Here is a tiny trained network, its code and every weight. The questions are about switching its units off for an input and a target symbol, where a switched-off unit gives its printed mean instead of its output.

import numpy as np


def w(rows, s, z=0):
    codes = np.array(rows[::2]) - 128.0
    scale = np.full(codes.shape[1], s)
    scale[-1] = z or s
    return codes * scale


def norm(h):
    return h / np.sqrt((h * h).mean(-1, keepdims=True) + 1e-5)


def f(y):
    return y / 2 * (1 + np.tanh(0.7978845608 * (y + 0.044715 * y**3)))


def softmax(a):
    e = np.exp(a - a.max(-1, keepdims=True))
    return e / e.sum(-1, keepdims=True)


def log_softmax(a):
    a = a - a.max(-1, keepdims=True)
    return a - np.log(np.exp(a).sum(-1, keepdims=True))


def net(x, mask):
    ids = ['βδεζηλμπστφω'.index(c) for c in x.split()]
    T = len(ids)
    res = E[ids] + P[:T]
    u = 0
    for l in range(2):
        q, k, v = (norm(res) @ M[l].T for M in (Q, K, V))
        z = softmax(np.where(np.tri(T) > 0, q @ k.T / 2**0.5, -1e9)) @ v
        res = res + np.where(mask[u], z, O[l][:, -1]) @ O[l][:, :-1]
        u += 1
        y = f(norm(res) @ A[l][:, :-1].T + A[l][:, -1])
        res = res + np.where(mask[u : u + 8], y, B[l][:, -1]) @ B[l][:, :-1]
        u += 8
    return log_softmax(norm(res)[-1] @ U[:, :-1].T + U[:, -1])


Q, K, V, O, A, B = {}, {}, {}, {}, {}, {}
E = w([
[149,91,176,124,158,213,92,113,112,183,155],'β',
[112,122,118,163,142,97,142,74,132,158,189],'δ',
[91,136,127,138,96,61,161,54,141,158,102],'ε',
[123,52,171,192,122,191,169,62,124,114,79],'ζ',
[75,159,123,231,110,212,178,171,92,180,58],'η',
[61,153,174,187,207,140,66,86,169,136,87],'λ',
[85,173,120,178,67,201,130,60,175,72,104],'μ',
[177,203,179,137,108,212,120,98,97,154,47],'π',
[83,8,98,176,112,78,165,55,15,81,199],'σ',
[117,54,80,144,145,196,139,115,108,136,217],'τ',
[127,183,115,164,110,85,149,144,213,162,118],'φ',
[107,173,101,130,145,87,180,96,166,150,103],'ω',
],0.018)
P = w([
[77,11,66,61,83,127,92,146,127,148,83],'0',
[123,72,104,107,133,75,150,83,157,166,163],'1',
[112,81,125,103,140,95,162,79,143,163,178],'2',
[112,86,143,95,140,108,165,73,131,161,178],'3',
[131,97,143,119,147,106,163,78,126,152,190],'4',
[135,107,152,115,141,111,157,78,115,155,186],'5',
[148,113,162,126,144,117,161,78,119,148,193],'6',
[152,123,164,133,157,128,167,88,106,139,197],'7',
[151,133,177,135,150,129,168,82,100,138,192],'8',
[147,143,184,127,151,132,175,89,91,139,177],'9',
],0.011)
Q[0] = w([
[89,73,156,219,192,69,205,25,149,232,226],'L0H1',
[170,131,43,26,100,98,6,248,139,58,56],'L0H1',
],0.011)
K[0] = w([
[188,197,255,174,158,204,107,99,124,97,105],'L0H1',
[56,53,51,83,108,8,137,157,184,142,214],'L0H1',
],0.0096)
V[0] = w([
[2,119,132,218,218,142,58,116,193,94,97],'L0H1',
[149,57,249,105,231,80,63,167,147,192,112],'L0H1',
],0.0075)
O[0] = w([
[160,127,141,130,163,145,91,3,130,159,133,254],'L0H1',
[179,105,172,132,151,115,89,154,92,143,113,177],'L0H1',
],0.018,0.0084)
A[0] = w([
[133,113,154,119,208,108,1,138,133,155,163,75],'L0N1',
[122,139,200,187,136,163,142,50,110,234,198,240],'L0N2',
[175,119,149,100,154,167,87,60,137,77,165,9],'L0N3',
[126,122,119,198,100,64,173,124,166,135,128,139],'L0N4',
[114,134,87,109,167,192,92,103,198,128,166,160],'L0N5',
[241,154,190,117,146,113,82,95,36,172,123,66],'L0N6',
[110,112,154,169,97,140,154,219,68,50,121,133],'L0N7',
[138,142,130,128,135,94,157,109,134,114,185,2],'L0N8',
],0.0097,0.0037)
B[0] = w([
[68,150,121,58,75,7,113,163,135,70,109,163],'L0N1',
[84,144,54,157,129,125,121,194,196,129,69,252],'L0N2',
[120,184,174,180,178,54,129,170,220,112,100,166],'L0N3',
[147,164,167,87,154,182,60,145,114,187,97,147],'L0N4',
[254,148,136,107,108,127,101,176,124,102,158,154],'L0N5',
[205,119,158,47,202,154,134,154,146,95,126,188],'L0N6',
[155,231,106,91,143,51,68,134,155,116,151,151],'L0N7',
[70,122,124,123,125,152,126,120,133,32,3,134],'L0N8',
],0.0094,0.022)
Q[1] = w([
[72,220,124,125,69,95,152,155,109,119,188],'L1H1',
[106,111,2,206,154,140,180,75,213,101,53],'L1H1',
],0.013)
K[1] = w([
[151,55,68,100,9,186,36,79,142,93,63],'L1H1',
[118,185,223,255,98,190,218,120,133,112,121],'L1H1',
],0.0095)
V[1] = w([
[144,38,129,169,159,250,208,116,100,188,89],'L1H1',
[159,58,223,141,232,156,69,15,253,41,40],'L1H1',
],0.0073)
O[1] = w([
[214,155,179,234,65,113,133,119,83,254,148,118],'L1H1',
[116,173,223,167,47,140,215,61,115,60,166,252],'L1H1',
],0.013,0.019)
A[1] = w([
[169,166,164,177,115,103,170,202,179,108,214,104],'L1N1',
[213,115,190,157,189,104,31,3,116,104,134,1],'L1N2',
[142,163,102,29,199,152,156,117,127,58,93,31],'L1N3',
[195,135,81,215,195,130,101,68,120,198,145,194],'L1N4',
[187,113,155,76,189,93,102,219,93,101,133,96],'L1N5',
[80,179,212,97,160,87,162,148,135,106,67,133],'L1N6',
[174,185,209,233,96,48,144,117,127,184,189,110],'L1N7',
[174,83,229,205,112,84,215,83,142,161,70,1],'L1N8',
],0.011,0.0049)
B[1] = w([
[134,94,130,138,105,116,95,73,98,140,109,189],'L1N1',
[130,148,88,107,254,72,63,94,140,130,133,200],'L1N2',
[157,75,136,133,170,149,177,146,94,167,133,182],'L1N3',
[147,195,138,140,141,151,124,137,88,59,141,155],'L1N4',
[119,149,107,97,54,156,173,149,188,143,150,154],'L1N5',
[177,105,118,129,114,126,101,99,100,116,179,223],'L1N6',
[75,70,103,142,195,131,175,124,126,162,92,252],'L1N7',
[164,61,178,150,100,107,125,217,184,150,191,232],'L1N8',
],0.016,0.015)
U = w([
[160,117,163,55,120,166,161,185,154,48,190,28],'β',
[61,71,97,107,154,148,111,165,176,89,10,150],'δ',
[78,104,102,96,91,110,80,59,133,224,85,104],'ε',
[114,80,155,170,106,108,180,159,161,155,149,156],'ζ',
[128,199,91,191,186,153,167,163,96,136,101,136],'η',
[149,171,163,95,186,59,90,106,95,102,156,254],'λ',
[58,198,153,107,100,168,186,80,145,48,138,111],'μ',
[162,139,97,119,73,100,86,124,130,144,164,107],'π',
[100,55,76,151,122,126,87,85,9,66,91,123],'σ',
[208,108,78,174,88,170,52,134,112,75,185,90],'τ',
[155,195,169,111,90,145,65,176,211,162,104,124],'φ',
[126,95,103,109,195,180,191,66,53,194,72,62],'ω',
],0.011,0.0052)

Each question gives the input, a string of symbols that net reads in full, and the target symbol t.
The units are the heads (2 rows each of Q, K, V and O) and the neurons (one row each of A and B). Each row of codes is followed by its name. A weight is (code - 128) times the scale printed after its matrix; where a second scale follows, it is the last column's (O, A, B and U).
mask holds one flag per unit, layer by layer, with each layer's heads first. A switched-off unit (its flag False) gives its mean, the last column of its rows in O or B, instead of its output. The means were averaged over made-up inputs and are rounded, as every weight is.
A unit's drop is (log p(t) with every unit on - log p(t) with that unit switched off) / (log p(t) with every unit on - log p(t) with every unit switched off).
The circuit of an input: a set's keep is (log p(t) with only the set's units on - log p(t) with every unit switched off) / (log p(t) with every unit on - log p(t) with every unit switched off). Starting from the 12 units with the biggest drops (on a tie, the unit counted first), units are removed one at a time, each time the one whose removal leaves the highest keep (on an exact tie, the one counted first), for as long as the keep stays at least 0.8.
units of the circuit, in order: the units of the circuit, biggest drop first
unit that matters most: the unit with the biggest drop
k most important neurons: the k neurons with the biggest drops, biggest first
k most important neurons of layer l: the k neurons of layer l with the biggest drops, biggest first
input ω λ δ δ δ ζ π δ ω ζ, target π: 4 most important neurons : L0N7, L0N3, L0N1, L0N5
input μ ω λ π δ δ ε δ ζ, target σ: unit that matters most : L0H1
input ε ε δ δ δ π ω, target ε: 3 most important neurons of layer 0 : L0N7, L0N1, L0N3
input μ δ μ η ζ δ π δ η ε, target σ: 3 most important neurons of layer 0 : L0N1, L0N2, L0N6
input ε τ β τ δ, target β: units of the circuit, in order : L0H1, L1N5, L0N6
input μ λ τ δ λ ε ζ β, target β: units of the circuit, in order : L0H1, L0N1, L1N5, L1H1
input ζ ζ φ λ ε φ δ π λ β, target ζ: units of the circuit, in order : L0H1, L0N6
input δ δ δ π λ δ, target β: 2 most important neurons : L0N2, L1N7
input δ τ π, target β: units of the circuit, in order : L0N2, L0H1
input δ ω δ ω η π ζ λ δ λ, target β: 4 most important neurons of layer 1 : L1N2, L1N7, L1N5, L1N3
input ω δ τ π β ω π π ω η, target π: 4 most important neurons : L0N7, L0N6, L0N5, L0N1
input σ δ τ λ η δ π β λ, target φ: 2 most important neurons : L0N2, L0N3
input δ μ ζ δ φ ε δ ε ε τ, target ζ: 2 most important neurons of layer 0 : L0N1, L0N7
input η δ λ ζ δ η δ φ, target η: unit that matters most : L0H1
input δ δ σ, target σ: 2 most important neurons of layer 1 : L1N8, L1N7
input ω δ δ τ λ λ π, target π: 4 most important neurons : L0N7, L0N3, L0N1, L0N6
input ζ ω δ ω, target ζ: 2 most important neurons : L1N8, L1N7
input ζ ε λ μ ζ μ, target μ: 2 most important neurons of layer 0 : L0N6, L0N2
input ω ε ω, target ω: 3 most important neurons of layer 0 : L0N6, L0N2, L0N3
input σ ε δ δ ζ π λ δ, target φ: unit that matters most : L1H1
input ω π ω λ δ η λ μ δ, target π: 3 most important neurons of layer 1 : L1N5, L1N7, L1N2
input δ ε λ μ δ φ, target μ: 2 most important neurons of layer 1 : L1N8, L1N2
